Below are the code and all the weights of a small trained network. Each question names an input and a target symbol and asks about switching units off, where a switched-off unit gives its printed mean instead of its output.

import numpy as np


def w(rows, s, z=0):
    codes = np.array(rows[::2]) - 128.0
    scale = np.full(codes.shape[1], s)
    scale[-1] = z or s
    return codes * scale


def norm(h):
    return h / np.sqrt((h * h).mean(-1, keepdims=True) + 1e-5)


def f(y):
    return y / 2 * (1 + np.tanh(0.7978845608 * (y + 0.044715 * y**3)))


def softmax(a):
    e = np.exp(a - a.max(-1, keepdims=True))
    return e / e.sum(-1, keepdims=True)


def log_softmax(a):
    a = a - a.max(-1, keepdims=True)
    return a - np.log(np.exp(a).sum(-1, keepdims=True))


def net(x, mask):
    ids = ['βγδεζηθλμξπτφψω'.index(c) for c in x.split()]
    T = len(ids)
    res = E[ids] + P[:T]
    u = 0
    for l in range(2):
        q, k, v = (norm(res) @ M[l].T for M in (Q, K, V))
        z = softmax(np.where(np.tri(T) > 0, q @ k.T / 4**0.5, -1e9)) @ v
        res = res + np.where(mask[u], z, O[l][:, -1]) @ O[l][:, :-1]
        u += 1
        y = f(norm(res) @ A[l][:, :-1].T + A[l][:, -1])
        res = res + np.where(mask[u : u + 12], y, B[l][:, -1]) @ B[l][:, :-1]
        u += 12
    return log_softmax(norm(res)[-1] @ U[:, :-1].T + U[:, -1])


Q, K, V, O, A, B = {}, {}, {}, {}, {}, {}
E = w([
[39,143,145],'β',
[184,119,151],'γ',
[109,134,96],'δ',
[130,84,96],'ε',
[189,91,109],'ζ',
[221,195,2],'η',
[89,73,154],'θ',
[176,134,159],'λ',
[189,123,149],'μ',
[42,73,52],'ξ',
[133,157,179],'π',
[80,93,175],'τ',
[121,156,201],'φ',
[118,190,119],'ψ',
[14,138,86],'ω',
],0.02)
P = w([
[122,198,3],'0',
[83,187,50],'1',
[68,172,70],'2',
[73,138,88],'3',
[77,128,95],'4',
[80,132,108],'5',
[79,113,107],'6',
[82,110,116],'7',
[84,108,123],'8',
[85,98,126],'9',
[83,92,129],'10',
[88,94,140],'11',
[87,81,145],'12',
],0.0052)
Q[0] = w([
[183,135,76],'L0H1',
[4,128,108],'L0H1',
[95,171,93],'L0H1',
[180,136,121],'L0H1',
],0.011)
K[0] = w([
[150,94,2],'L0H1',
[78,186,174],'L0H1',
[82,108,133],'L0H1',
[134,157,160],'L0H1',
],0.0079)
V[0] = w([
[50,183,192],'L0H1',
[189,147,142],'L0H1',
[83,118,151],'L0H1',
[181,192,255],'L0H1',
],0.0072)
O[0] = w([
[202,54,34,1],'L0H1',
[174,63,2,190],'L0H1',
[169,183,119,68],'L0H1',
[154,100,153,129],'L0H1',
],0.0068,0.0039)
A[0] = w([
[129,199,161,254],'L0N1',
[176,169,13,181],'L0N2',
[19,70,145,161],'L0N3',
[116,122,145,179],'L0N4',
[158,185,197,172],'L0N5',
[74,135,173,79],'L0N6',
[109,81,121,89],'L0N7',
[202,137,93,159],'L0N8',
[82,144,77,115],'L0N9',
[19,153,12,136],'L0N10',
[12,229,134,82],'L0N11',
[198,172,99,196],'L0N12',
],0.011,0.0032)
B[0] = w([
[161,42,157,210],'L0N1',
[94,82,83,229],'L0N2',
[162,137,19,202],'L0N3',
[146,152,91,155],'L0N4',
[140,34,57,243],'L0N5',
[95,74,73,137],'L0N6',
[141,153,123,142],'L0N7',
[100,61,184,218],'L0N8',
[188,145,236,151],'L0N9',
[159,174,194,253],'L0N10',
[140,1,85,181],'L0N11',
[103,54,84,215],'L0N12',
],0.0073,0.0042)
Q[1] = w([
[51,148,119],'L1H1',
[154,55,102],'L1H1',
[163,170,219],'L1H1',
[254,131,76],'L1H1',
],0.0082)
K[1] = w([
[124,179,70],'L1H1',
[110,108,193],'L1H1',
[241,253,79],'L1H1',
[143,74,151],'L1H1',
],0.012)
V[1] = w([
[176,155,136],'L1H1',
[101,159,89],'L1H1',
[147,1,175],'L1H1',
[168,222,92],'L1H1',
],0.0099)
O[1] = w([
[198,151,58,101],'L1H1',
[2,160,138,102],'L1H1',
[117,101,186,249],'L1H1',
[51,19,126,41],'L1H1',
],0.0067,0.015)
A[1] = w([
[155,101,108,156],'L1N1',
[192,96,81,91],'L1N2',
[190,113,90,237],'L1N3',
[30,156,127,127],'L1N4',
[112,128,8,182],'L1N5',
[180,161,136,127],'L1N6',
[91,140,169,115],'L1N7',
[125,65,101,178],'L1N8',
[182,183,84,252],'L1N9',
[109,36,99,179],'L1N10',
[129,67,159,119],'L1N11',
[102,148,7,187],'L1N12',
],0.014,0.0034)
B[1] = w([
[147,155,41,185],'L1N1',
[116,140,136,207],'L1N2',
[21,145,98,255],'L1N3',
[102,59,253,129],'L1N4',
[50,167,170,171],'L1N5',
[111,178,159,178],'L1N6',
[160,130,167,120],'L1N7',
[120,132,54,192],'L1N8',
[134,229,108,184],'L1N9',
[116,161,48,211],'L1N10',
[157,62,113,233],'L1N11',
[25,190,173,174],'L1N12',
],0.0078,0.0071)
U = w([
[134,27,31,188],'β',
[161,24,187,173],'γ',
[255,183,229,220],'δ',
[188,248,79,145],'ε',
[160,152,126,9],'ζ',
[126,196,111,131],'η',
[105,149,122,102],'θ',
[138,134,139,9],'λ',
[147,140,131,3],'μ',
[52,113,192,121],'ξ',
[129,195,113,133],'π',
[93,132,123,70],'τ',
[128,225,100,184],'φ',
[126,123,138,11],'ψ',
[14,48,220,65],'ω',
],0.01,0.0047)

Each question gives the input, a string of symbols that net reads in full, and the target symbol t.
The units are the heads (4 rows each of Q, K, V and O) and the neurons (one row each of A and B). Each row of codes is followed by its name. A weight is (code - 128) times the scale printed after its matrix; where a second scale follows, it is the last column's (O, A, B and U).
mask holds one flag per unit, layer by layer, with each layer's heads first. A switched-off unit (its flag False) gives its mean, the last column of its rows in O or B, instead of its output. The means were averaged over made-up inputs and are rounded, as every weight is.
A unit's drop is (log p(t) with every unit on - log p(t) with that unit switched off) / (log p(t) with every unit on - log p(t) with every unit switched off).
The circuit of an input: a set's keep is (log p(t) with only the set's units on - log p(t) with every unit switched off) / (log p(t) with every unit on - log p(t) with every unit switched off). Starting from the 12 units with the biggest drops (on a tie, the unit counted first), units are removed one at a time, each time the one whose removal leaves the highest keep (on an exact tie, the one counted first), for as long as the keep stays at least 0.8.
circuit, biggest first: the units of the circuit, biggest drop first
k most important neurons: the k neurons with the biggest drops, biggest first
k most important neurons of layer l: the k neurons of layer l with the biggest drops, biggest first
drop of u: that unit's drop, to one decimal
input φ ζ ξ μ λ λ ζ μ, target γ: 2 most important neurons => [L0N3; L0N5]
input μ λ ξ ζ ψ ψ ζ ψ μ β τ λ, target γ: 2 most important neurons of layer 0 => [L0N11; L0N3]
input ζ ζ β, target β: 3 most important neurons => [L0N6; L0N11; L0N3]
input φ ξ τ ξ φ ζ δ ζ, target γ: 2 most important neurons of layer 1 => [L1N3; L1N9]
input ζ μ ψ η ζ γ γ, target γ: circuit, biggest first => [L0N3; L0N5]
input δ ζ φ λ ε ζ ζ γ λ π π, target γ: circuit, biggest first => [L0H1; L0N5]
input θ η ζ ζ ξ μ β, target β: 4 most important neurons => [L0N11; L0N3; L0N9; L0N10]
input ζ η λ ζ ω, target ω: 4 most important neurons of layer 0 => [L0N10; L0N5; L0N9; L0N11]
input ζ λ ψ ξ μ γ β γ ω ζ λ, target γ: 4 most important neurons => [L0N3; L0N5; L0N11; L0N2]
input ζ γ μ γ γ γ ψ, target β: 2 most important neurons => [L0N11; L0N2]
input γ ζ θ ζ λ μ, target β: 3 most important neurons of layer 0 => [L0N5; L0N10; L0N9]
input θ δ μ ζ δ π ψ λ, target β: 2 most important neurons => [L0N5; L0N10]
input ζ π ζ γ, target β: circuit, biggest first => [L0N5]
input β ζ ψ δ, target δ: 3 most important neurons of layer 0 => [L0N10; L0N11; L0N9]
input ζ γ ω δ, target δ: 3 most important neurons => [L0N10; L0N9; L0N5]
input γ ζ ζ ζ ω, target ω: 2 most important neurons of layer 0 => [L0N10; L0N11]
input μ γ λ μ, target γ: 2 most important neurons => [L0N3; L0N8]
input ξ μ ζ ε γ β ζ, target γ: 2 most important neurons of layer 1 => [L1N9; L1N12]
input β γ β τ ζ ζ ζ ζ μ, target β: most important neuron of layer 0 => [L0N5]
input ψ ε μ ζ π ζ ζ, target δ: most important neuron of layer 0 => [L0N5]
input γ γ μ ζ μ η ξ γ φ π, target β: 2 most important neurons of layer 0 => [L0N5; L0N10]
input π λ φ γ φ, target γ: drop of L0N3 => 0.4
input ζ μ γ, target β: drop of L0N5 => 0.8
input μ τ ξ ξ λ φ, target β: drop of L0N5 => 0.4
input θ ζ θ ζ ω λ ζ ζ γ ζ, target δ: drop of L0H1 => 1.2
